Below are the code and all the weights of a small trained network. Each question names an input and a class and asks about switching units off, where a switched-off unit gives its printed mean instead of its output.

import numpy as np


def w(rows, s, z=0):
    codes = np.array(rows[::2]) - 128.0
    scale = np.full(codes.shape[1], s)
    scale[-1] = z or s
    return codes * scale


def norm(h):
    return h / np.sqrt((h * h).mean(-1, keepdims=True) + 1e-5)


def f(y):
    return y / 2 * (1 + np.tanh(0.7978845608 * (y + 0.044715 * y**3)))


def log_softmax(a):
    a = a - a.max(-1, keepdims=True)
    return a - np.log(np.exp(a).sum(-1, keepdims=True))


def net(x, mask):
    res = np.array(x, float).reshape(1, 8) / 4 @ E
    u = 0
    for l in range(2):
        y = f(norm(res) @ A[l][:, :-1].T + A[l][:, -1])
        res = res + np.where(mask[u : u + 16], y, B[l][:, -1]) @ B[l][:, :-1]
        u += 16
    return log_softmax(norm(res)[-1] @ U[:, :-1].T + U[:, -1])


A, B = {}, {}
E = w([
[126,126,127,126,124,132,120],'x0',
[123,253,208,170,119,115,23],'x1',
[201,192,112,18,51,54,127],'x2',
[128,126,127,128,128,128,124],'x3',
[251,64,211,165,110,152,125],'x4',
[130,132,129,123,134,136,137],'x5',
[131,131,131,132,135,119,139],'x6',
[130,130,128,126,131,130,130],'x7',
],0.0078)
A[0] = w([
[198,6,192,146,59,134,159,69],'L0N0',
[180,84,139,240,176,138,131,44],'L0N1',
[146,137,126,83,201,197,97,110],'L0N2',
[137,121,89,50,116,151,198,132],'L0N3',
[85,95,72,111,125,119,175,87],'L0N4',
[227,46,155,139,112,114,126,146],'L0N5',
[238,154,254,200,108,164,88,4],'L0N6',
[46,219,174,151,113,116,98,120],'L0N7',
[106,163,133,119,176,158,160,142],'L0N8',
[58,31,147,149,159,193,162,113],'L0N9',
[64,98,19,110,120,121,148,108],'L0N10',
[34,154,116,173,193,165,148,90],'L0N11',
[40,133,183,101,161,212,130,139],'L0N12',
[67,156,181,249,230,195,72,109],'L0N13',
[105,194,209,77,159,105,69,78],'L0N14',
[196,131,168,137,153,152,57,40],'L0N15',
],0.0087,0.0042)
B[0] = w([
[127,198,61,150,138,158,171,213],'L0N0',
[107,170,146,156,162,167,103,177],'L0N1',
[99,163,142,164,146,121,100,127],'L0N2',
[153,135,101,113,158,107,62,198],'L0N3',
[103,135,151,102,167,121,82,182],'L0N4',
[162,129,102,100,106,170,184,216],'L0N5',
[166,74,195,113,200,91,68,241],'L0N6',
[141,142,93,130,49,117,182,204],'L0N7',
[121,115,120,150,106,106,123,146],'L0N8',
[46,153,245,120,147,146,161,231],'L0N9',
[162,126,182,147,196,79,84,215],'L0N10',
[119,35,126,158,82,92,151,204],'L0N11',
[144,97,100,149,132,67,173,178],'L0N12',
[234,85,1,159,80,131,77,255],'L0N13',
[36,175,115,133,97,123,195,189],'L0N14',
[96,114,145,119,162,82,109,165],'L0N15',
],0.0086,0.0071)
A[1] = w([
[86,136,141,137,181,173,162,106],'L1N0',
[135,134,247,94,95,136,117,4],'L1N1',
[195,173,73,111,101,150,124,176],'L1N2',
[154,145,125,128,157,87,131,136],'L1N3',
[106,161,158,149,103,196,190,58],'L1N4',
[159,106,80,125,131,204,174,92],'L1N5',
[140,121,59,77,151,122,127,126],'L1N6',
[128,80,170,178,151,107,85,48],'L1N7',
[69,169,155,106,91,122,199,87],'L1N8',
[151,160,235,126,114,145,121,43],'L1N9',
[165,93,196,98,200,118,128,146],'L1N10',
[130,27,109,179,118,167,150,12],'L1N11',
[72,110,166,149,130,98,109,187],'L1N12',
[150,104,115,89,128,51,88,172],'L1N13',
[147,127,97,117,123,198,204,78],'L1N14',
[105,135,178,153,170,192,140,138],'L1N15',
],0.014,0.0037)
B[1] = w([
[113,58,171,167,159,155,153,167],'L1N0',
[106,62,126,69,98,157,201,173],'L1N1',
[107,93,131,137,146,64,182,229],'L1N2',
[111,106,136,92,148,172,103,178],'L1N3',
[113,189,181,143,201,204,77,149],'L1N4',
[138,214,161,146,53,148,141,190],'L1N5',
[145,143,75,155,152,139,92,186],'L1N6',
[178,129,158,125,182,63,132,206],'L1N7',
[138,169,215,161,124,111,24,163],'L1N8',
[108,47,125,78,100,170,134,177],'L1N9',
[74,158,93,126,43,100,125,254],'L1N10',
[71,186,160,31,147,141,127,208],'L1N11',
[167,109,84,122,103,64,239,190],'L1N12',
[99,131,162,135,168,254,109,246],'L1N13',
[171,158,105,124,137,152,179,180],'L1N14',
[90,123,149,205,137,118,108,181],'L1N15',
],0.0091,0.008)
U = w([
[68,46,138,142,185,61,160,251],'0',
[117,90,6,193,46,76,114,33],'1',
[113,157,185,177,165,223,169,88],'2',
[206,65,159,170,165,114,30,176],'3',
[97,148,54,66,215,168,48,134],'4',
[81,223,153,105,71,69,75,92],'5',
[202,181,59,89,111,155,194,115],'6',
[133,69,189,29,91,155,128,109],'7',
],0.019,0.0016)

Each question gives the input, the list of numbers given to net, and the class t.
The units are the neurons (one row each of A and B). Each row of codes is followed by its name. A weight is (code - 128) times the scale printed after its matrix; where a second scale follows, it is the last column's (A, B and U).
mask holds one flag per neuron, layer by layer. A switched-off neuron (its flag False) gives its mean, the last column of its row in B, instead of its output. The means were averaged over made-up inputs and are rounded, as every weight is.
A unit's drop is (log p(t) with every unit on - log p(t) with that unit switched off) / (log p(t) with every unit on - log p(t) with every unit switched off).
The circuit of an input: a set's keep is (log p(t) with only the set's units on - log p(t) with every unit switched off) / (log p(t) with every unit on - log p(t) with every unit switched off). Starting from the 12 units with the biggest drops (on a tie, the unit counted first), units are removed one at a time, each time the one whose removal leaves the highest keep (on an exact tie, the one counted first), for as long as the keep stays at least 0.8.
circuit, biggest first: the units of the circuit, biggest drop first
unit that matters most: the unit with the biggest drop
k most important neurons: the k neurons with the biggest drops, biggest first
top k neurons in layer l: the k neurons of layer l with the biggest drops, biggest first
drop of u: that unit's drop, to one decimal
input [-4,-7,5,-1,0,2,-7,6], class 4: circuit, biggest first : (L0N3 L1N13)
input [-4,8,6,8,1,7,0,6], class 7: circuit, biggest first : (L1N1 L1N9)
input [8,1,-7,-2,-7,-4,-8,-3], class 1: top 4 neurons in layer 0 : (L0N13 L0N6 L0N7 L0N15)
input [-8,1,-3,6,-5,4,3,-4], class 1: circuit, biggest first : (L0N13)
input [1,-2,-1,1,6,-5,4,-2], class 2: top 2 neurons in layer 0 : (L0N0 L0N13)
input [-3,0,5,-2,8,-5,7,-5], class 6: 2 most important neurons : (L0N5 L0N0)
input [6,-5,2,-2,1,3,0,6], class 6: 4 most important neurons : (L0N6 L0N5 L0N0 L1N5)
input [-8,0,1,-6,-8,-8,-8,-5], class 4: 4 most important neurons : (L0N9 L1N13 L0N10 L1N2)
input [4,-7,4,8,1,-8,-5,1], class 6: top 3 neurons in layer 0 : (L0N6 L0N5 L0N0)
input [-4,2,2,-3,6,2,-3,-4], class 7: top 2 neurons in layer 0 : (L0N6 L0N13)
input [-6,8,1,1,7,-8,6,1], class 7: 3 most important neurons : (L1N1 L1N9 L0N14)
input [5,2,4,-2,1,-1,2,-4], class 7: 2 most important neurons : (L0N0 L0N13)
input [4,1,-1,-2,-7,4,-4,-2], class 1: top 2 neurons in layer 0 : (L0N6 L0N7)
input [3,-8,1,-4,-1,0,-6,8], class 4: unit that matters most : L0N3
input [-7,-6,0,5,2,7,-7,3], class 2: 2 most important neurons : (L0N13 L0N9)
input [-4,-6,-7,-4,1,6,0,-5], class 2: top 3 neurons in layer 0 : (L0N6 L0N15 L0N0)
input [2,2,-8,1,-6,1,-8,5], class 1: 2 most important neurons : (L0N13 L0N6)
input [-4,-8,-2,-5,1,-3,-2,7], class 2: 2 most important neurons : (L0N6 L0N0)
input [-7,0,8,-8,-6,-7,-5,4], class 4: 3 most important neurons : (L0N9 L1N13 L1N10)
input [4,1,2,7,8,5,3,-2], class 7: 2 most important neurons : (L0N6 L0N13)
input [2,7,-8,4,-3,-1,8,6], class 1: most important neuron : (L0N13)
input [-3,4,0,-5,-2,-2,1,-2], class 1: top 2 neurons in layer 0 : (L0N13 L0N9)
input [5,3,-5,2,-4,1,7,-1], class 1: drop of L0N13 : 0.1
input [-3,3,-1,-7,1,-2,5,-7], class 3: drop of L0N13 : 0.1
